Here is a tiny trained network, its code and every weight. The questions are about switching its units off for an input and a class, where a switched-off unit gives its printed mean instead of its output.

import numpy as np


def w(rows, s, z=0):
    codes = np.array(rows[::2]) - 128.0
    scale = np.full(codes.shape[1], s)
    scale[-1] = z or s
    return codes * scale


def f(y):
    return np.maximum(y, 0)


def log_softmax(a):
    a = a - a.max(-1, keepdims=True)
    return a - np.log(np.exp(a).sum(-1, keepdims=True))


def net(x, mask):
    res = np.array(x, float).reshape(1, 4) / 4 @ E
    y = f(res @ A[0][:, :-1].T + A[0][:, -1])
    res = res + np.where(mask, y, B[0][:, -1]) @ B[0][:, :-1]
    return log_softmax(res[-1] @ U[:, :-1].T + U[:, -1])


A, B = {}, {}
E = w([
[170,200,184,44,121,61,141,110,127,28],'x0',
[119,129,160,96,113,98,145,170,169,185],'x1',
[41,73,118,41,159,74,145,163,4,87],'x2',
[163,64,165,117,89,181,51,195,127,134],'x3',
],0.012)
A[0] = w([
[120,39,100,220,121,212,87,147,127,202,96],'neuron 0',
[65,217,103,120,201,47,229,35,69,64,183],'neuron 1',
[145,242,144,127,119,89,200,107,209,202,161],'neuron 2',
[83,75,152,4,128,78,119,227,73,136,254],'neuron 3',
[101,171,102,85,162,70,172,72,40,52,144],'neuron 4',
[78,48,102,145,152,163,139,125,34,130,217],'neuron 5',
[98,96,76,254,170,208,137,69,78,147,121],'neuron 6',
[131,19,166,116,129,185,88,209,127,190,143],'neuron 7',
],0.0099,0.0042)
B[0] = w([
[151,192,168,176,144,171,133,95,145,82,216],'neuron 0',
[50,134,75,76,103,3,140,115,57,94,250],'neuron 1',
[96,95,133,201,172,100,110,139,196,167,210],'neuron 2',
[176,48,157,47,101,71,142,125,148,211,229],'neuron 3',
[93,185,102,158,151,93,126,145,108,15,221],'neuron 4',
[105,128,79,187,105,118,103,117,111,164,198],'neuron 5',
[149,74,146,157,123,122,101,170,191,204,206],'neuron 6',
[85,111,57,162,128,89,90,139,60,73,193],'neuron 7',
],0.014,0.022)
U = w([
[217,146,157,161,130,230,92,146,99,76,71],'0',
[197,83,224,23,128,104,177,156,132,150,2],'1',
[170,122,146,209,172,181,101,140,195,180,201],'2',
[110,2,50,131,95,93,97,166,75,218,195],'3',
[111,155,89,82,135,199,209,102,57,156,23],'4',
[55,155,70,104,149,65,154,127,61,39,205],'5',
],0.0071,0.003)

Each question gives the input, the list of numbers given to net, and the class t.
The units are the neurons (one row each of A and B). Each row of codes is followed by its name. A weight is (code - 128) times the scale printed after its matrix; where a second scale follows, it is the last column's (A, B and U).
mask holds one flag per neuron, in row order. A switched-off neuron (its flag False) gives its mean, the last column of its row in B, instead of its output. The means were averaged over made-up inputs and are rounded, as every weight is.
A unit's drop is (log p(t) with every unit on - log p(t) with that unit switched off) / (log p(t) with every unit on - log p(t) with every unit switched off).
The circuit of an input: a set's keep is (log p(t) with only the set's units on - log p(t) with every unit switched off) / (log p(t) with every unit on - log p(t) with every unit switched off). Starting from all 8 units, units are removed one at a time, each time the one whose removal leaves the highest keep (on an exact tie, the one counted first), for as long as the keep stays at least 0.8.
units of the circuit, in order: the units of the circuit, biggest drop first
most important unit: the unit with the biggest drop
top k neurons: the k neurons with the biggest drops, biggest first
drop when u is switched off: that unit's drop, to one decimal
input [-5,4,-6,6], class 0: units of the circuit, in order => [neuron 0; neuron 7; neuron 1]
input [-7,-5,7,-6], class 3: top 2 neurons => [neuron 6; neuron 5]
input [7,8,-2,8], class 1: units of the circuit, in order => [neuron 5; neuron 3]
input [-4,-5,-4,-8], class 3: units of the circuit, in order => [neuron 6]
input [6,1,-5,8], class 0: units of the circuit, in order => [neuron 1; neuron 6]
input [4,-5,-5,8], class 0: units of the circuit, in order => [neuron 1; neuron 2]
input [-1,4,-7,-8], class 2: top 3 neurons => [neuron 2; neuron 3; neuron 7]
input [6,4,2,1], class 1: top 3 neurons => [neuron 3; neuron 7; neuron 5]
input [0,-4,-3,5], class 0: top 3 neurons => [neuron 1; neuron 2; neuron 3]
input [2,7,-1,-2], class 3: top 2 neurons => [neuron 0; neuron 4]
input [8,-7,-1,8], class 1: top 3 neurons => [neuron 1; neuron 7; neuron 0]
input [-8,2,-8,5], class 2: top 2 neurons => [neuron 0; neuron 6]
input [-4,-4,-4,-2], class 2: drop when neuron 0 is switched off => 0.0
input [-1,4,-3,-5], class 2: most important unit => neuron 3
input [-6,1,-4,7], class 0: drop when neuron 0 is switched off => 0.7
input [4,5,-1,2], class 1: drop when neuron 7 is switched off => 0.2
input [5,4,-6,0], class 2: drop when neuron 1 is switched off => 0.1
